Each row, then the tier of its hidden value
(in the rows, 100 means zero)
116 135  99 105  97 100 105 125 101  99  86  94  96 107 116  88 132  67 123  87  97  91 109 121  81  95  90 147 116  82 112  88  72 106  92 115 108  97 110 108 111  92 112  93  98 102 110 105 104 109  70  96  85  98  90  80 103 110  77 113  77  85  96 127  82  97  60  97  89 129  95  67 : H
104  61 114  57 100 132  43  77  97 108  41  97  88  74 105 139  72  72  95 105 111 102 101 174 112 102 129  53  12 113  49  89  94  95  84  97 112  99  90  90 125  42 121  40  78  97  90  15  83  89 130  99 120  72 127 112 104 101  97  67  63  80 148  52 118  96 157 159  83  30  82  91 : U
112 119 103  90  97 110  81 112 100 101  74  97  94  95 115  99 112  68 111  93 103  93 107 140  91  96 104 118  71  91  87  90  78 102  87 107 112  94 104 103 117  81 118  74  92 103 103  74  95 103  93  96  96  84 103  93 100 108  83  97  74  86 110 104  92  98  93 118  88 105  87  63 : H
116 130  98 104  97 103  85 123 101 100  84  94  95 105 112  93 107  66 120  88  95  94 107 113  82  96  93 147 109  86 109  85  74 107  93 116 106  98 109 106 114  90 116  92  94 102 108  98 103 107  69  97  88 101  90  84 105 108  81 113  80  86  97 127  87  95  74 102  87 126  97  67 : H
115 128  99  99  97 104 100 125 101  99  86  94  93 104 114  94 125  68 120  89  96  94 107 118  81  95  94 138  99  89 104  86  75 105  93 115 106  98 108 104 111  90 114  91  93 102 107  93 102 107  73  97  88  98  93  88 104 108  81 109  72  85  97 120  88  95  65 101  87 130  96  69 : H
116 126 101  97  98 102  92 121 101 100  88  94  91  99 112  94 120  67 117  90  98  95 107 118  86  97  99 137  97  90 101  88  77 105  91 113 108  98 106 103 115  46 114  84  95 102 106  86 100 105  77  97  91  97  97  87 105 108  80 105  77  86 101 114  91  96  83 102  87 121  94  72 : H
121  97 104  75  94 113  77 107 103 103  67  99  78  91  96 120  82  76 103  99 105 100 105 158 105 105 112 110  42 100  79  81  95 100  94 102 110 107  99  95 121  62 117  62  83 104 100  66  92  97 112 102 112  86 120  96 105 102  96  86  76  87 117  94 110  96 117 143  83  69  93  82 : G
106  68 112  59  96 128  53  86 101 107  55  98  84  77  96 135  65  78  95 106 109 104 101 168 114 106 127  65  16 115  46  81 100  97  88 100 110 104  91  89 128  44 119  44  77  99  93  39  85  89 122 101 120  82 126 110 105 101 101  71  68  82 135  67 123  96 160 153  85  33  92 101 : U
118 164  96  99  99 100 103 129  99  97  90  98 104 105 131  67 152  61 127  81  99  83 115 130  75  88  91 146 113  69 114 102  59 105  82 107 114  89 118 116 111 116 119  99 106 107 112 113 102 114  65  92  76  86  89  76  92 117  63 123  77  89  89 116  68 102  49  98  94 151  83  31 : H
109 121 106  76  95 110  83 109 102 103  66  99  83  90 105 114  90  78 107  98 105  99 106 137 102 104 113 100  45 100  74  82  94 101  91 103 113 104 102  94 122  69 120  64  85 103 100  67  93  97  94 100 109  82 117  94 102 105  91  91  76  87 117  94 105  97 112 125  84  79  92  77 : G
112 123 102  92  97 108  92 111 100 100  89  96  96  97 116  93 120  67 119  91 101  93 108 136  88  96 102 133  93  89  97  89  75 103  88 110 111  96 106 104 115  87 117  75  92 102 105  83  98 106  85  97  93  89 101  89 101 108  81 105  71  86 106 105  86  98  76 108  87 110  89  67 : H
107  81 108  75  95 120  66  97 102 104  56 100  77  84  98 128  76  76 101 101 110 100 105 166 111 105 121  79  18 104  58  84 100  98  89  98 113 105  98  93 121  60 119  51  80 103  97  31  86  95 107 101 117  81 126  98 102  97  94  81  73  87 122  79 112  98 131 146  83  60  87  80 : U
112 127 102  93  97 107  87 119 100 101  76  96  93  99 112 100 110  66 115  93  99  95 107 138  90  98 105 126  93  91  94  87  80 104  89 110 108  98 106 101 118  66 119  82  90 103 104  79  98 104  84  98  96  92  99  90 104 108  84 101  75  85 107 108  93  95  90 115  88 105  93  71 : H
106  64 115  58  99 131  46  81  98 108  49  98  87  74 101 142  71  67  94 106 111 104 100 171 114 103 126  64   1 114  44  85  94  97  86  99 112  99  90  89 126  33 121  35  76  98  91  20  86  89 124 100 121  75 125 112 106 100 100  67  61  79 144  66 121  96 165 156  83  28  86  96 : U
117 141  95 108  95  94 114 135 103  97  99  95  92 112 111  81 132  67 124  86  94  94 107 113  82  98  89 163 128  84 111  80  77 108  98 119 105 102 112 107 113 104 112  97  95 105 111 113 105 109  59  98  86 109  86  79 105 108  79 118  85  89  86 138  82  95  41  94  91 144 101  80 : H
114 104 104  91  94 105  90 117 104 101  74  96  84  96 102 111 101  73 112  95  97 100 105 141  96 103 102 123  81  94  87  76  90 104  95 113 108 104 103  99 120  73 117  74  87 102 104  81  98 101  85 101 103 100 105  91 107 103  95  98  76  87 116 108 102  94 100 118  85  96  98  91 : G
113  84 107  67  95 117  68  99 102 103  66 101  78  82 100 125  86  74 103 101 108  99 106 168 110 105 119  82  39 105  63  81  98  99  90 101 114 105  99  93 125  62 119  51  83 104  97  47  86  96 102 101 127  83 125  81 101 103  95  80  79  88 125  83 113  97 132 138  83  55  89  85 : U
117 142  96 135  96  92 114 136 103  98  92  95  95 111 113  81 132  72 125  86  95  92 109 113  79  97  88 158 114  80 115  82  75 108  94 117 107 100 113 108 111  97 115  96  98 105 112 113 102 110  63  97  83 103  90  79 103 108  75 118  83  87  90 132  82  96  51  92  88 141  99  61 : H
107  79 108  64  97 120  62  93 101 105  61 101  81  79 101 129  75  77  98 104 115 101 104 182 113 105 121  64  18 107  60  87  95  97  89 100 113 102  95  93 127  50 119  46  81 103  95  40  85  93 114 101 114  80 127 103 101 102  93  79  70  86 129  73 113  98 143 144  84  45  86  82 : U
109  78 109  68  96 123  60  94 101 105  49 100  80  78  98 129  73  76  97 103 109 101 105 169 114 106 121  71  13 111  52  83 100  97  91 100 113 105  96  92 126  53 121  50  80 102  94  41  86  93 115 101 119  80 129  99 102 102  99  78  69  86 133  75 117  97 148 148  84  40  87  95 : U
109  93 107  71  93 115  72  99 102 103  57 101  79  84 105 120  87  75 105 100 110  97 106 170 107 104 118  81  36 103  67  90  97 100  87  98 114 102 101  96 123  69 122  68  86 104  98  53  87  97 106 100 111  80 122  97  99 105  91  87  71  89 120  81 107 100 126 139  85  58  89  76 : G
114 122 101  94  97 106  90 115 100 101  78  93  94 101 112  97 114  69 115  93  99  95 107 139  87  97  99 130  92  90  99  87  77 104  92 111 107  98 106 102 116  83 118  77  91 102 105  82  99 106  84  97  92  93  97  92 104 108  84 105  74  84 106 107  95  96  80 117  91 109  93  72 : H
113 141 101 101  98  99 100 125 100  99  88  95  99 104 118  85 139  69 123  87  93  91 110 121  77  93  93 148 113  83 109  93  68 105  90 114 106  95 110 108 113  96 117  95  97 103 109 101 103 110  73  95  84  96  91  84 101 111  76 112  74  87  95 126  81  98  66 102  90 133  93  57 : H
118 142  95 108  96  99 110 134 103  97  90  95  94 107 111  86 132  66 122  87  96  92 109 115  79  96  90 164 122  83 114  77  71 107  94 118 107  99 113 107 110  86 116  99  95 103 111  96 105 109  64  97  84 105  89  80 104 109  77 114  82  85  90 133  84  95  52  95  91 139 100  65 : H
115  99 104  79  95 112  91 106 103 101  68 100  82  93 101 116  92  74 108  98 104  98 105 160 104 104 107 106  57 100  85  80  97 101  93 105 111 106 102  95 121  65 116  65  80 104 100  58  94  98  93 101 106  90 117  93 104 103  89  91  78  87 114 103 107  97 111 133  90  81  93  85 : G
108  78 107  76  93 114  73 105 104 103  62 100  76  87  96 129  74  79 103 100 107 101 104 166 112 108 116  93  39 105  76  77 100 100  93 103 108 108  99  91 120  61 114  59  82 104  98  54  90  96  97 103 119 101 124  98 105 101  97  85  76  89 115  89 114  95 128 136  83  66  93  93 : U
108  68 110  67  94 122  59  98 103 105  57  99  77  82  94 137  65  77  97 105 109 104 103 167 113 107 121  72  15 111  54  79 102  99  93 100 111 107  93  89 127  41 117  50  76 101  94  39  88  92 111 103 122  85 125 103 106  99 101  73  71  85 132  72 120  95 150 149  81  47  92 100 : U
108  82 110  65  95 121  66  95 103 104  57 100  79  78  98 130  70  85  87 105 109 102 104 177 113 107 120  77  24 107  23  80 101  98  90 100 112 106  96  91 124  56 119  52  86 102  95  44  87  93 113 102 121  82 128 104 104 101  98  81  68  86 132  76 117  96 140 144  83  46  91  91 : U
102  51 118  55 100 134  33  71  95 109  51  94  90  68 100 145  65  81  93 108 107 106  97 161 112 101 130  43   0 120  39  92  98  96  86 100 110 100  85  87 128  26 120  36  70  94  89   0  86  88 128 100 124  77 126 118 110  98 104  56  60  75 153  48 128  94 172 157  81  19  86 106 : U
106  75 111  65  95 122  53  92 102 105  57  99  79  79 104 132  71  80  97 103 110 102 102 167 114 107 117  72  10 110  54  81 102  98  90 100 114 106  95  91 124  50 116  47  80 102  96  41  86  93 109 102 120  82 126 103 104 101  98  78  74  85 131  74 116  96 145 144  82  43  89  92 : U
108  76 110  63  96 119  66  94 102 105  57 100  79  80  98 128  75  76  97 103 110 101 104 172 115 106 121  75  25 105  60  85  99  96  92  99 113 105  96  92 125  60 119  72  82 102  95  51  87  94 112 101 116  83 127 102 102 101  96  79  72  87 130  91 117  98 140 150  81  43  87  90 : U
108  76 111  64  96 123  57  91 101 105  57  99  81  78  99 132  70  74  97 107 110 101 102 164 113 105 125  73   4 109  50  86 100  97  89  98 113 104  95  92 129  36 118  47  81 101  94  37  86  93 120 101 119  79 128 107 103 103 101  74  66  85 133  72 117  97 152 151  82  30  87  89 : U
110  84 106  73  95 112  78 105 103 103  70 100  81  86 100 119  82  74 103  98 107  99 105 157 110 105 115  93  46 101  74  80  95 100  92 103 111 105 100  95 120  65 116  65  85 104  98  67  90  97 108 101 112  88 116  96 103 104  93  86  74  89 118  91 107  96 116 136  81  69  92  85 : G
123 178  86 120  90  78 151 160 111  91 106 106  79 119 114  57 144  71 128  80 101  83 121 144  76 101  82 188 148  60 138  82  72 108  97 111 112 109 129 117 105 135 111 124 110 116 120 172 109 109  24  98  79 103  95  58  89 115  69 144  99  99  59 170  66 102   0  81  95 181  97  27 : H
108  87 106  69  95 117  74 101 103 104  63 102 116  85 100 122  80  76 101 104 111 100 105 164 108 105 117  90  32 104  69  78  97  99  92 101 113 105 100  94 123  44 116  64  78 104  98  51  87  96 103 102 113  85 125  99 103 103  94  83  73  87 125  84 113  98 129 137  85  62  90  80 : G
108  89 105  73  94 113  76 103 103 103  66 100  81  90 100 120  82  72 106  99 106  99 105 157 100 105 111  96  42 101  87  82  96 100  93 103 112 105 101  95 123  73 125  64  84 103  99  66  90  98  98 101 110  86 121  96 102 102  93  89  77  89 118  90 106  97 120 133  82  62  91  82 : G
112 105 105  74  97 108  82 109 101 101  71  98  84  94 103 109  96  69 110  96 104  97 107 149  98 103 109 110  69  97  82  86  88 102  92 103 111 102 104  99 119  69 117  67  87 104 101  70  94 100  94  99  99  88 111  96 103 107  88  97  76  87 111  94 102  97 109 127  84  89  89  78 : G
115 115 101  97  96 102  87 116 102 101  75  95  91 100 106 105 102  68 114  93  98  98 105 129  89 100 101 131  91  95  90  81  83 104  94 115 108 101 105 101 120  84 115  79  89 101 104  80  97 103  84  99  96  96 105  92 107 105  88 101  80  85 101 112  98  93  92 116  91 102  98  79 : H
118 138  96 107  94  94 117 132 103  97  94  94  93 108 110  88 119  67 124  87  94  92 108 107  80  98  88 162 119  84 118  80  72 108  97 118 104 101 110 104 112  93 114 103  96 104 111 113 106 111  60  97  85 106  89  80 106 107  79 117  86  86  86 133  85  95  60  96  88 140 102  69 : H
111 106 103  84  96 112  83 110 102 102  75  98  87 100 106 113 100  71 112  95 103  97 106 148  97 101 106 110  65  96  83  82  86 102  91 107 110 100 103 100 120  74 115  72  91 102 102  72  94 101  90  99 105  88 112  93 103 105  90  95  75  87 111 102 100  97  97 121  84  92  94  79 : G
108  83 109  66  94 118  69  97 102 104  54 101  78  82  98 128  74  75 100 102 109 101 105 163 112 106 118  81  23 107  69  82 100  99  90 100 113 106  98  93 124  60 118  60  80 103  96  52  87  94 111 102 116  82 127 101 102 102  96  81  72  88 128  79 113  97 153 150  86  51  91  91 : U
106  63 113  58  98 130  46  79  98 107  45  97  87  71  99 141  71  74  95 105 112 103 101 167 114 103 127  56   7 113  45  89  96  96  83  98 111 100  90  90 127  34 121  41  83  98  91   7  84  90 129 100 121  76 125 114 106 100 100  66  60  77 146  57 121  96 169 158  79  25  84  96 : U
108  67 111  67  96 120  58  88 102 106  56  99  79  74  96 138  68  77  96 105 110 103 101 172 115 107 121  70  26 111  51  82 102  98  90 100 112 106  94  90 126  54 119  52  76 100  94  34  87  92 121 102 120  80 127 103 105 100 100  73  71  83 136  72 118  96 149 146  81  44  85  96 : U
108  81 108  60  95 119  64  98 102 104  54 101  82  81 102 128  82  74  99 100 110  99 106 174 111 104 116  74  13 104  56  85  96  98  88  99 115 104  98  94 126  65 120  45  85 104  96  47  87  94 110 101 116  79 121 101 101 103  96  80  70  90 124  75 114  98 139 140  85  54  86  84 : U
117 141  97 107  97  99 100 128 101  97  94  95  94 107 116  83 121  67 122  87  96  92 109 118  79  95 100 151 127  84 117  86  72 106  92 112 107  97 111 108 120 100 115  96  99 103 110 103 104 110  68  96  85  97  91  79 103 110  77 113  83  86  99 125  82  95  60 104  90 136  95  61 : H
111  98 105  76  96 112  77 107 102 103  66  99  81  89 101 111  92  73 108  98 106  97 106 146 100 103 112 105  58  96  78  85  86 100  90 103 111 103 102  98 121  71 116  69  83 103 101  72  92  99  97 100 107  87 115  96 102 104  90  92  78  83 116  92 105  97 115 131  87  82  89  75 : G
103  89 105  71  96 115  71 100 102 103  60 101  80  86 101 122   0  76 102 101 108  99 105 159 108 105 118  91  32 102  68  81  95  99  91 102 114 105 100  94 124  47 117  57  86 103  97  62  90  96 103 101 113  83 124  96 102 104  96  85  74  89 118  84 110  97 129 137  85  60  90  86 : G
106  82 111  65  95 119  63  95 102 104  65 101  81  86 101 125  77  77  99 103 109 100 104 164 111 106 122  79  33 104  63  85  98  98  89  99 114 105  97  92 124  75 119  49  80 103  96  60  87  96 112 101 115  83 126 101 102 102  94  81  75  92 127  74 115  97 150 146  81  54  88  86 : U
 98  69 111  60  95 125  49  91 102 106  53 100  77  77  99 134  65  76  97 105 109 104 101 172 115 106 123  70   0 112  55  81 101  99  91 100 114 106  94  90 125  44 119  48  77 101  94  34  86  91 114 102 123  84 126 105 106 100 101  74  72  85 138  68 117  96 153 146  82  37  88  95 : U
113  83 106  71  93 111  73 106 105 103  63 100  77  88  93 126  76  77 102 103 104 103 103 153 111 110 114  97  44 105  72  77 102 102  99 108 110 110  98  92 120  60 114  61  78 103  98  61  91  96  96 103 113  94 122  97 106 100  97  87  79  90 122  94 114  94 119 131  81  59  97  95 : G
110 117  93  91  97 107  84 110  99 101  78  96  95  97 114  99 116  71 114  92 104  95 106 139  90  96 105 122  83  88  92  91  77 103  87 108 110  97 105 103 114  81 117  76  93 102 104  77  97 104  91  97  96  90  96  92 101 108  84 100  76  86 105 100  94  98  93 122  88  99  91  69 : H
106  75 108  70  94 118  73  99 104 104  58 100  81  83  93 134  68  77  99 104 107 103 103 176 112 107 122  82  36 109  74  74  95  99  95 102 112 108  96  90 125  50 115  57  78 103  95  52  89  94 105 103 117  87 128 103 106 100  99  78  73  87 125  84 120  97 138 145  82  48  93  99 : U
